Below is a small trained network, with its code and all its weights. Each question gives an input and a target symbol and asks what happens when units are switched off, that is, made to give their printed mean instead of their output.

import numpy as np


def w(rows, s, z=0):
    codes = np.array(rows[::2]) - 128.0
    scale = np.full(codes.shape[1], s)
    scale[-1] = z or s
    return codes * scale


def norm(h):
    return h / np.sqrt((h * h).mean(-1, keepdims=True) + 1e-5)


def f(y):
    return np.maximum(y, 0)


def softmax(a):
    e = np.exp(a - a.max(-1, keepdims=True))
    return e / e.sum(-1, keepdims=True)


def log_softmax(a):
    a = a - a.max(-1, keepdims=True)
    return a - np.log(np.exp(a).sum(-1, keepdims=True))


def net(x, mask):
    ids = ['γζηλμστψ'.index(c) for c in x.split()]
    T = len(ids)
    res = E[ids] + P[:T]
    r = norm(res)
    for j in range(3):
        rows = slice(3 * j, 3 * j + 3)
        q, k, v = (r @ M[0][rows].T for M in (Q, K, V))
        z = softmax(np.where(np.tri(T) > 0, q @ k.T / 3**0.5, -1e9)) @ v
        o = O[0][rows]
        res = res + np.where(mask[j], z, o[:, -1]) @ o[:, :-1]
    y = f(norm(res) @ A[0][:, :-1].T + A[0][:, -1])
    res = res + np.where(mask[3:15], y, B[0][:, -1]) @ B[0][:, :-1]
    return log_softmax(norm(res)[-1] @ U[:, :-1].T + U[:, -1])


Q, K, V, O, A, B = {}, {}, {}, {}, {}, {}
E = w([
[215,63,127,96],'γ',
[215,65,129,96],'ζ',
[219,65,128,92],'η',
[204,64,105,69],'λ',
[212,126,215,209],'μ',
[128,76,62,12],'σ',
[3,88,133,42],'τ',
[92,91,210,57],'ψ',
],0.0016)
P = w([
[108,54,82,196],'0',
[122,2,96,128],'1',
[132,15,118,110],'2',
[164,30,136,96],'3',
[165,52,141,87],'4',
[166,71,156,75],'5',
[172,91,157,60],'6',
[178,116,166,58],'7',
[184,136,173,54],'8',
[187,161,181,50],'9',
[187,192,193,50],'10',
[178,210,193,41],'11',
[173,227,198,56],'12',
],0.0015)
Q[0] = w([
[142,125,154,78],'h1',
[116,131,108,165],'h1',
[113,138,107,175],'h1',
[162,108,170,113],'h2',
[99,145,96,137],'h2',
[134,113,137,137],'h2',
[204,135,197,93],'h3',
[135,102,111,64],'h3',
[98,146,97,249],'h3',
],0.015)
K[0] = w([
[143,159,197,193],'h1',
[114,98,69,72],'h1',
[113,90,50,71],'h1',
[199,141,149,107],'h2',
[59,116,101,146],'h2',
[145,94,142,124],'h2',
[157,254,127,31],'h3',
[90,157,188,58],'h3',
[133,58,68,201],'h3',
],0.0084)
V[0] = w([
[117,121,115,39],'h1',
[116,97,106,72],'h1',
[95,123,128,43],'h1',
[82,120,38,197],'h2',
[104,121,59,64],'h2',
[128,127,130,129],'h2',
[218,131,92,137],'h3',
[129,152,255,159],'h3',
[206,148,179,160],'h3',
],0.0045)
O[0] = w([
[194,128,101,67,180],'h1',
[180,129,134,82,200],'h1',
[191,103,88,38,152],'h1',
[172,105,152,21,1],'h2',
[75,77,133,128,188],'h2',
[128,129,129,129,129],'h2',
[88,129,41,135,137],'h3',
[125,4,165,108,69],'h3',
[106,64,88,123,86],'h3',
],0.0041,0.0025)
A[0] = w([
[220,123,84,179,133],'n1',
[123,101,253,90,73],'n2',
[193,206,201,107,69],'n3',
[145,250,166,142,85],'n4',
[158,43,101,214,123],'n5',
[89,109,104,172,103],'n6',
[91,160,18,152,37],'n7',
[71,55,190,114,5],'n8',
[191,113,133,6,185],'n9',
[54,139,116,55,93],'n10',
[158,124,219,122,50],'n11',
[146,182,45,110,7],'n12',
],0.0038,0.0026)
B[0] = w([
[93,132,102,56,187],'n1',
[175,121,58,136,157],'n2',
[50,146,153,70,151],'n3',
[173,86,97,72,143],'n4',
[95,139,130,57,171],'n5',
[132,148,148,159,143],'n6',
[147,90,160,54,145],'n7',
[138,141,117,9,136],'n8',
[103,137,158,207,255],'n9',
[174,131,113,76,143],'n10',
[135,122,79,96,140],'n11',
[157,118,138,253,142],'n12',
],0.0051,0.0044)
U = w([
[148,203,244,113,156],'γ',
[165,214,68,179,251],'ζ',
[109,84,56,84,154],'η',
[133,83,56,152,83],'λ',
[39,100,164,202,124],'μ',
[116,121,126,103,14],'σ',
[126,125,125,114,8],'τ',
[179,22,195,141,226],'ψ',
],0.011,0.0032)

Each question gives the input, a string of symbols that net reads in full, and the target symbol t.
The units are the heads (3 rows each of Q, K, V and O) and the neurons (one row each of A and B). Each row of codes is followed by its name. A weight is (code - 128) times the scale printed after its matrix; where a second scale follows, it is the last column's (O, A, B and U).
mask holds one flag per unit, heads first, then neurons. A switched-off unit (its flag False) gives its mean, the last column of its rows in O or B, instead of its output. The means were averaged over made-up inputs and are rounded, as every weight is.
A unit's drop is (log p(t) with every unit on - log p(t) with that unit switched off) / (log p(t) with every unit on - log p(t) with every unit switched off).
The circuit of an input: a set's keep is (log p(t) with only the set's units on - log p(t) with every unit switched off) / (log p(t) with every unit on - log p(t) with every unit switched off). Starting from the 12 units with the biggest drops (on a tie, the unit counted first), units are removed one at a time, each time the one whose removal leaves the highest keep (on an exact tie, the one counted first), for as long as the keep stays at least 0.8.
circuit, biggest first: the units of the circuit, biggest drop first
most important unit: the unit with the biggest drop
k most important neurons: the k neurons with the biggest drops, biggest first
which heads matter: for each layer, one digit per head in row order, 1 if its drop is at least 0.15 and else 0, layers parted by /
input ψ σ ψ σ γ η σ, target ζ: most important unit	h3
input η τ η ψ ψ ψ τ μ ζ, target η: 2 most important neurons	(n9, n11)
input τ η ψ ψ γ λ η η σ ζ, target ζ: circuit, biggest first	(h3, n9)
input η η η σ η ψ η η σ μ γ λ, target η: which heads matter	001
input η η ζ τ σ σ σ, target ζ: which heads matter	001
input η μ σ σ η η η λ η η ψ, target η: circuit, biggest first	(n8, n2, h3)
input η η σ η η μ, target η: 3 most important neurons	(n9, n5, n1)
input η η σ σ ψ ζ η η η μ τ, target η: 3 most important neurons	(n9, n2, n11)
input ψ τ τ ζ ζ σ ψ ζ τ ψ γ, target ψ: which heads matter	101
input η μ η ψ σ ψ λ τ η η τ, target η: circuit, biggest first	(n2, h3, n11)
input σ η λ τ η γ, target γ: circuit, biggest first	(h3, n9, n3)
input μ τ τ η η ζ σ ψ η η ψ λ λ, target μ: which heads matter	111
input σ τ η λ μ σ μ, target ζ: circuit, biggest first	(h2, h3)
input τ η τ τ ψ η ψ τ, target ψ: which heads matter	101
input η σ λ η η τ η γ, target γ: which heads matter	100
input η η ψ η ζ σ τ, target γ: most important unit	h1
input τ σ λ η η λ λ, target λ: circuit, biggest first	(h3, n12)
input σ ψ η σ γ η τ ζ, target γ: which heads matter	100
input η η ζ γ σ η η μ σ σ γ η ψ, target η: circuit, biggest first	(h3, n2, n11)
input μ λ λ η η σ η η η γ, target μ: most important unit	h1
input λ η τ η σ η η η γ η η η λ, target η: which heads matter	011
input μ ψ σ σ η η η ψ η, target μ: which heads matter	110
input ψ η η τ σ η ζ ψ λ ψ γ τ, target ψ: circuit, biggest first	(h3, n2, n1)
input ψ ψ η τ η η σ η, target ζ: which heads matter	101
